Below are the code and all the weights of a small trained network. Each question names an input and a target symbol and asks about switching units off, where a switched-off unit gives its printed mean instead of its output.

import numpy as np


def w(rows, s, z=0):
    codes = np.array(rows[::2]) - 128.0
    scale = np.full(codes.shape[1], s)
    scale[-1] = z or s
    return codes * scale


def f(y):
    return y / 2 * (1 + np.tanh(0.7978845608 * (y + 0.044715 * y**3)))


def softmax(a):
    e = np.exp(a - a.max(-1, keepdims=True))
    return e / e.sum(-1, keepdims=True)


def log_softmax(a):
    a = a - a.max(-1, keepdims=True)
    return a - np.log(np.exp(a).sum(-1, keepdims=True))


def net(x, mask):
    ids = ['ΔΘΞΨαβγεζηλμπστφ'.index(c) for c in x.split()]
    T = len(ids)
    res = E[ids] + P[:T]
    u = 0
    for l in range(2):
        r = res
        for j in range(2):
            rows = slice(2 * j, 2 * j + 2)
            q, k, v = (r @ M[l][rows].T for M in (Q, K, V))
            z = softmax(np.where(np.tri(T) > 0, q @ k.T / 2**0.5, -1e9)) @ v
            o = O[l][rows]
            res = res + np.where(mask[u + j], z, o[:, -1]) @ o[:, :-1]
        u += 2
        y = f(res @ A[l][:, :-1].T + A[l][:, -1])
        res = res + np.where(mask[u : u + 12], y, B[l][:, -1]) @ B[l][:, :-1]
        u += 12
    return log_softmax(res[-1] @ U[:, :-1].T + U[:, -1])


Q, K, V, O, A, B = {}, {}, {}, {}, {}, {}
E = w([
[209,184,143,135,83,139,125,114,174],'Δ',
[98,187,172,125,177,105,116,151,136],'Θ',
[176,133,139,126,150,168,191,49,131],'Ξ',
[121,143,119,114,127,169,143,36,57],'Ψ',
[100,173,100,141,149,129,113,45,79],'α',
[165,152,60,190,95,131,113,120,157],'β',
[82,139,183,188,189,128,54,153,61],'γ',
[201,73,206,112,163,73,144,33,136],'ε',
[164,144,6,141,129,138,51,155,85],'ζ',
[95,47,91,208,93,172,144,153,95],'η',
[29,60,93,180,119,23,190,85,114],'λ',
[122,113,155,58,156,75,130,77,205],'μ',
[42,134,100,147,60,174,131,197,135],'π',
[27,82,119,169,144,185,121,62,89],'σ',
[52,107,217,75,153,166,128,49,105],'τ',
[67,105,229,196,157,169,151,141,235],'φ',
],0.014)
P = w([
[221,162,124,203,92,37,219,208,59],'0',
[149,183,57,254,192,63,71,90,124],'1',
[131,186,42,235,178,108,95,80,149],'2',
[164,135,123,178,185,117,91,136,175],'3',
[157,111,94,155,174,146,78,104,185],'4',
[126,99,82,137,150,192,64,107,199],'5',
[120,79,53,123,164,195,20,112,196],'6',
[143,28,108,92,169,210,25,135,225],'7',
],0.0076)
Q[0] = w([
[203,139,72,149,87,47,69,232,117],'L0H1',
[111,134,255,74,161,91,192,158,41],'L0H1',
[129,160,173,73,92,135,178,206,209],'L0H2',
[164,133,82,119,106,189,109,185,200],'L0H2',
],0.0081)
K[0] = w([
[29,43,115,128,126,245,57,66,209],'L0H1',
[147,254,130,243,167,52,121,91,39],'L0H1',
[211,167,147,236,156,158,40,100,145],'L0H2',
[77,99,123,64,150,216,10,109,189],'L0H2',
],0.0062)
V[0] = w([
[255,208,113,64,160,94,122,140,146],'L0H1',
[74,171,168,105,129,182,87,42,8],'L0H1',
[178,186,134,85,70,167,132,150,106],'L0H2',
[173,184,109,181,186,164,79,131,95],'L0H2',
],0.0081)
O[0] = w([
[145,126,36,102,156,83,82,109,109,175],'L0H1',
[109,113,133,133,53,89,123,84,159,137],'L0H1',
[166,136,98,11,118,138,200,123,149,78],'L0H2',
[140,91,99,109,105,164,61,111,101,254],'L0H2',
],0.013,0.0048)
A[0] = w([
[146,155,181,155,178,17,125,163,119,61],'L0N1',
[97,170,79,104,131,231,198,193,142,208],'L0N2',
[150,72,23,175,48,85,167,186,176,184],'L0N3',
[168,213,109,134,41,176,154,249,138,147],'L0N4',
[158,39,108,57,7,82,189,70,84,111],'L0N5',
[91,213,121,172,202,159,45,144,175,135],'L0N6',
[18,69,110,205,158,94,137,131,35,122],'L0N7',
[167,63,173,91,5,85,142,154,3,61],'L0N8',
[117,138,142,217,167,130,187,27,131,78],'L0N9',
[176,217,88,100,179,166,84,220,88,75],'L0N10',
[16,143,127,125,109,190,84,67,71,252],'L0N11',
[121,80,33,176,196,108,70,123,88,100],'L0N12',
],0.0062,0.0042)
B[0] = w([
[79,163,110,34,162,107,152,116,170,126],'L0N1',
[182,145,128,175,184,99,74,127,110,133],'L0N2',
[187,205,123,94,74,145,64,191,128,159],'L0N3',
[210,117,76,193,171,124,118,216,106,136],'L0N4',
[122,189,124,165,145,192,178,104,116,137],'L0N5',
[169,47,147,54,135,141,169,53,81,192],'L0N6',
[212,156,129,145,32,135,144,131,198,168],'L0N7',
[126,134,159,157,147,211,178,2,128,126],'L0N8',
[144,129,170,50,143,131,110,171,138,147],'L0N9',
[58,158,182,174,73,150,166,212,141,165],'L0N10',
[147,107,150,162,201,70,117,123,204,232],'L0N11',
[138,111,252,94,90,210,141,155,127,245],'L0N12',
],0.0075,0.012)
Q[1] = w([
[107,62,182,100,205,117,115,10,148],'L1H1',
[78,133,134,84,190,108,168,82,121],'L1H1',
[79,97,153,74,182,138,117,81,91],'L1H2',
[123,145,94,146,87,198,153,182,115],'L1H2',
],0.011)
K[1] = w([
[219,219,191,152,131,141,254,112,54],'L1H1',
[172,216,206,114,102,119,178,84,82],'L1H1',
[239,251,99,132,95,42,193,187,82],'L1H2',
[117,47,70,148,147,184,40,99,183],'L1H2',
],0.0071)
V[1] = w([
[2,163,237,137,23,254,145,87,166],'L1H1',
[128,131,203,174,201,35,26,240,136],'L1H1',
[96,67,219,98,189,107,108,43,119],'L1H2',
[231,78,150,254,82,222,108,80,113],'L1H2',
],0.0063)
O[1] = w([
[98,54,8,138,166,122,105,254,134,174],'L1H1',
[200,225,127,156,172,128,92,118,211,146],'L1H1',
[129,181,157,164,102,127,94,207,48,80],'L1H2',
[161,37,209,119,157,49,73,100,106,246],'L1H2',
],0.0098,0.013)
A[1] = w([
[132,200,129,205,72,106,109,167,44,124],'L1N1',
[176,68,182,88,97,76,50,149,158,77],'L1N2',
[50,5,107,139,79,133,102,153,59,62],'L1N3',
[170,162,173,94,138,236,83,118,202,141],'L1N4',
[125,149,124,83,61,76,49,59,194,1],'L1N5',
[209,123,166,96,150,100,27,142,114,72],'L1N6',
[12,64,75,118,70,182,205,156,118,50],'L1N7',
[186,138,102,172,157,33,170,119,72,255],'L1N8',
[126,157,153,91,127,97,183,1,128,58],'L1N9',
[231,169,238,133,71,164,150,74,125,138],'L1N10',
[70,109,130,162,204,210,203,89,195,167],'L1N11',
[161,100,138,56,179,194,77,140,91,86],'L1N12',
],0.006,0.0048)
B[1] = w([
[205,71,195,25,167,97,88,135,126,150],'L1N1',
[104,182,77,141,64,150,218,115,65,250],'L1N2',
[92,241,136,54,135,107,69,72,193,205],'L1N3',
[97,218,56,79,123,115,124,108,88,211],'L1N4',
[188,141,147,105,182,156,220,176,90,164],'L1N5',
[130,165,91,195,110,128,196,99,108,231],'L1N6',
[184,216,141,109,200,21,214,183,97,157],'L1N7',
[52,51,119,138,148,186,45,81,186,150],'L1N8',
[120,77,158,112,131,190,207,254,181,178],'L1N9',
[22,110,138,130,167,140,130,202,135,204],'L1N10',
[229,109,96,54,42,44,125,176,134,165],'L1N11',
[113,167,143,220,96,134,179,137,78,186],'L1N12',
],0.0059,0.021)
U = w([
[191,59,104,124,117,94,153,115,124,141],'Δ',
[80,33,160,122,115,184,130,150,98,150],'Θ',
[130,140,146,176,60,81,193,148,151,95],'Ξ',
[255,151,198,77,93,80,25,131,166,144],'Ψ',
[112,100,101,135,170,105,139,200,114,75],'α',
[140,150,150,140,130,116,161,138,152,46],'β',
[63,55,86,231,147,150,137,123,164,184],'γ',
[100,100,157,109,92,166,38,34,165,253],'ε',
[124,183,41,157,36,138,195,132,96,110],'ζ',
[145,203,137,193,195,104,119,58,145,107],'η',
[73,142,193,116,126,201,99,139,106,138],'λ',
[141,111,147,199,113,70,114,82,135,160],'μ',
[128,97,147,84,87,155,128,171,137,64],'π',
[131,165,116,112,112,161,85,89,182,171],'σ',
[134,159,152,114,104,67,142,94,101,50],'τ',
[158,63,191,174,212,114,142,151,60,95],'φ',
],0.0058,0.0055)

Each question gives the input, a string of symbols that net reads in full, and the target symbol t.
The units are the heads (2 rows each of Q, K, V and O) and the neurons (one row each of A and B). Each row of codes is followed by its name. A weight is (code - 128) times the scale printed after its matrix; where a second scale follows, it is the last column's (O, A, B and U).
mask holds one flag per unit, layer by layer, with each layer's heads first. A switched-off unit (its flag False) gives its mean, the last column of its rows in O or B, instead of its output. The means were averaged over made-up inputs and are rounded, as every weight is.
A unit's drop is (log p(t) with every unit on - log p(t) with that unit switched off) / (log p(t) with every unit on - log p(t) with every unit switched off).
The circuit of an input: a set's keep is (log p(t) with only the set's units on - log p(t) with every unit switched off) / (log p(t) with every unit on - log p(t) with every unit switched off). Starting from the 12 units with the biggest drops (on a tie, the unit counted first), units are removed one at a time, each time the one whose removal leaves the highest keep (on an exact tie, the one counted first), for as long as the keep stays at least 0.8.
circuit, biggest first: the units of the circuit, biggest drop first
k most important neurons: the k neurons with the biggest drops, biggest first
heads that matter: for each layer, one digit per head in row order, 1 if its drop is at least 0.15 and else 0, layers parted by /
input π ζ τ ζ ζ τ Ψ, target β: 2 most important neurons	[L1N9; L0N4]
input μ Ψ Ξ σ τ Ψ τ, target ζ: heads that matter	11 / 01
input φ μ γ Ψ ζ φ φ, target η: circuit, biggest first	[L1H1; L0H1; L0N2; L0N12]
input Ψ ζ τ ζ α τ Θ ζ, target Ψ: circuit, biggest first	[L1H2; L0H1; L1N1; L0N3]
input τ τ Ξ Ψ ζ ζ γ β, target ζ: circuit, biggest first	[L1N2; L1N6; L0N3; L1H2]
input ζ ζ ζ Ξ τ, target Δ: heads that matter	00 / 01
input σ σ φ τ, target γ: circuit, biggest first	[L1H1; L0H1]
input τ α λ α ζ Ψ, target α: circuit, biggest first	[L1H1; L0H1; L1N7; L0N8]
input α μ λ π π Θ α Ψ, target ε: 2 most important neurons	[L0N5; L1N3]
input ε τ σ α τ ζ Ξ τ, target λ: circuit, biggest first	[L1H1; L0H1; L1N10; L1N9]
input ε τ σ π τ Ψ, target λ: heads that matter	11 / 11
input τ ζ Ψ ζ α, target α: heads that matter	11 / 10
input φ τ γ, target η: 3 most important neurons	[L0N12; L0N4; L0N2]
input ζ τ τ, target Δ: 2 most important neurons	[L0N10; L0N11]
input α ζ ζ Ψ, target ε: 2 most important neurons	[L1N3; L0N8]
input η Ξ ζ Θ φ τ, target φ: heads that matter	10 / 11
input ζ ζ λ ζ ζ τ σ φ, target Δ: heads that matter	00 / 01
input α ζ α ε η β, target γ: 3 most important neurons	[L0N12; L1N3; L1N8]
input Δ α φ φ ζ μ ζ, target λ: heads that matter	10 / 01
input ζ ζ ζ ζ, target ζ: heads that matter	01 / 00
input Ψ Ψ ε, target τ: 3 most important neurons	[L1N7; L1N3; L0N8]
input Ψ μ μ Ξ, target τ: 3 most important neurons	[L1N3; L1N7; L0N8]
input Ψ ζ σ, target τ: 3 most important neurons	[L1N7; L1N3; L0N8]
input Ξ Ξ τ γ ζ ζ τ, target Θ: heads that matter	11 / 10
input Ψ ζ τ η α, target τ: 2 most important neurons	[L1N7; L1N3]
input φ Θ τ, target η: heads that matter	10 / 10
input τ ζ α ζ Δ Ψ τ Ψ, target α: heads that matter	10 / 10
input Δ σ α, target π: heads that matter	11 / 11
